Here is a tiny trained network, its code and every weight. The questions are about switching its units off for an input and a class, where a switched-off unit gives its printed mean instead of its output.

import numpy as np


def w(rows, s, z=0):
    codes = np.array(rows[::2]) - 128.0
    scale = np.full(codes.shape[1], s)
    scale[-1] = z or s
    return codes * scale


def f(y):
    return np.maximum(y, 0)


def log_softmax(a):
    a = a - a.max(-1, keepdims=True)
    return a - np.log(np.exp(a).sum(-1, keepdims=True))


def net(x, mask):
    res = np.array(x, float).reshape(1, 8) / 4 @ E
    y = f(res @ A[0][:, :-1].T + A[0][:, -1])
    res = res + np.where(mask, y, B[0][:, -1]) @ B[0][:, :-1]
    return log_softmax(res[-1] @ U[:, :-1].T + U[:, -1])


A, B = {}, {}
E = w([
[163,179,212,205,128,116,174,113],'x0',
[125,189,104,255,135,110,115,142],'x1',
[135,181,110,116,98,84,158,118],'x2',
[174,121,90,139,136,81,200,78],'x3',
[165,58,156,187,130,148,103,72],'x4',
[201,117,53,149,170,170,121,149],'x5',
[204,135,130,122,49,150,57,83],'x6',
[154,171,44,112,123,155,152,115],'x7',
],0.012)
A[0] = w([
[7,154,170,111,136,118,83,150,83],'neuron 0',
[140,195,104,196,97,162,67,179,139],'neuron 1',
[116,84,106,88,174,104,164,172,252],'neuron 2',
[119,77,127,85,158,81,182,129,66],'neuron 3',
[115,60,68,109,159,150,69,119,105],'neuron 4',
[125,149,85,166,110,117,100,149,228],'neuron 5',
[143,51,72,138,93,93,121,107,59],'neuron 6',
[130,96,82,95,136,141,150,113,162],'neuron 7',
[150,136,102,74,101,135,114,186,100],'neuron 8',
[13,137,177,129,134,84,97,154,139],'neuron 9',
[96,149,114,69,173,161,111,194,233],'neuron 10',
[117,61,218,108,78,155,65,118,110],'neuron 11',
[158,47,133,151,204,158,77,165,201],'neuron 12',
[127,167,196,195,155,78,246,144,152],'neuron 13',
],0.013,0.0037)
B[0] = w([
[76,122,134,139,172,112,137,88,212],'neuron 0',
[232,173,70,149,112,96,126,80,205],'neuron 1',
[116,187,158,164,98,101,132,120,201],'neuron 2',
[163,162,113,124,105,70,119,131,181],'neuron 3',
[118,108,145,120,136,109,158,103,185],'neuron 4',
[143,164,122,150,108,119,144,107,178],'neuron 5',
[103,126,137,168,201,81,120,102,164],'neuron 6',
[117,119,146,152,134,82,154,104,171],'neuron 7',
[88,142,164,170,155,135,128,165,175],'neuron 8',
[48,138,154,148,245,49,133,50,217],'neuron 9',
[77,138,147,165,148,129,199,164,209],'neuron 10',
[185,95,60,84,97,172,58,169,224],'neuron 11',
[26,82,175,135,177,154,131,139,208],'neuron 12',
[79,174,226,165,164,123,226,85,250],'neuron 13',
],0.012,0.019)
U = w([
[164,155,76,129,63,153,154,146,34],'0',
[81,61,155,115,129,168,140,161,49],'1',
[77,155,181,152,152,94,252,104,252],'2',
[120,119,102,136,142,91,128,106,74],'3',
],0.014,0.0027)

Each question gives the input, the list of numbers given to net, and the class t.
The units are the neurons (one row each of A and B). Each row of codes is followed by its name. A weight is (code - 128) times the scale printed after its matrix; where a second scale follows, it is the last column's (A, B and U).
mask holds one flag per neuron, in row order. A switched-off neuron (its flag False) gives its mean, the last column of its row in B, instead of its output. The means were averaged over made-up inputs and are rounded, as every weight is.
A unit's drop is (log p(t) with every unit on - log p(t) with that unit switched off) / (log p(t) with every unit on - log p(t) with every unit switched off).
The circuit of an input: a set's keep is (log p(t) with only the set's units on - log p(t) with every unit switched off) / (log p(t) with every unit on - log p(t) with every unit switched off). Starting from the 12 units with the biggest drops (on a tie, the unit counted first), units are removed one at a time, each time the one whose removal leaves the highest keep (on an exact tie, the one counted first), for as long as the keep stays at least 0.8.
units of the circuit, in order: the units of the circuit, biggest drop first
unit that matters most: the unit with the biggest drop
k most important neurons: the k neurons with the biggest drops, biggest first
drop of u: that unit's drop, to one decimal
input [7,0,2,-4,-5,5,3,4], class 0: units of the circuit, in order => neuron 9; neuron 1; neuron 13
input [-3,-6,4,4,4,-7,0,-2], class 3: units of the circuit, in order => neuron 13; neuron 11
input [-7,-3,3,4,-1,-3,6,0], class 3: unit that matters most => neuron 13
input [-7,6,0,0,4,6,7,3], class 3: 2 most important neurons => neuron 13; neuron 1
input [1,2,-1,-8,-1,7,3,7], class 0: 2 most important neurons => neuron 13; neuron 1
input [-5,3,-5,-5,1,8,7,3], class 3: 3 most important neurons => neuron 13; neuron 1; neuron 9
input [-7,1,0,-4,-5,2,8,2], class 0: 3 most important neurons => neuron 13; neuron 9; neuron 1
input [0,5,-8,-8,1,-5,8,-2], class 3: 2 most important neurons => neuron 1; neuron 9
input [3,-1,-1,-1,-3,1,4,4], class 0: 2 most important neurons => neuron 13; neuron 9
input [-2,-2,3,5,-6,-6,6,-6], class 3: 2 most important neurons => neuron 13; neuron 10
input [1,-6,-1,8,1,-7,4,-2], class 0: 2 most important neurons => neuron 9; neuron 11
input [5,0,-2,-8,1,-5,3,-5], class 3: 2 most important neurons => neuron 11; neuron 9
input [-2,2,5,7,-3,-5,7,6], class 3: 2 most important neurons => neuron 13; neuron 10
input [3,-1,-8,-7,8,-7,-4,-8], class 1: units of the circuit, in order => neuron 11
input [-8,8,1,-4,-2,3,4,5], class 0: 3 most important neurons => neuron 13; neuron 1; neuron 9
input [0,2,-3,0,0,0,2,-6], class 1: drop of neuron 13 => 0.1
input [-2,1,8,3,-1,-2,7,7], class 0: drop of neuron 13 => 0.5
input [6,4,1,-6,6,-2,5,-5], class 3: drop of neuron 11 => 0.4
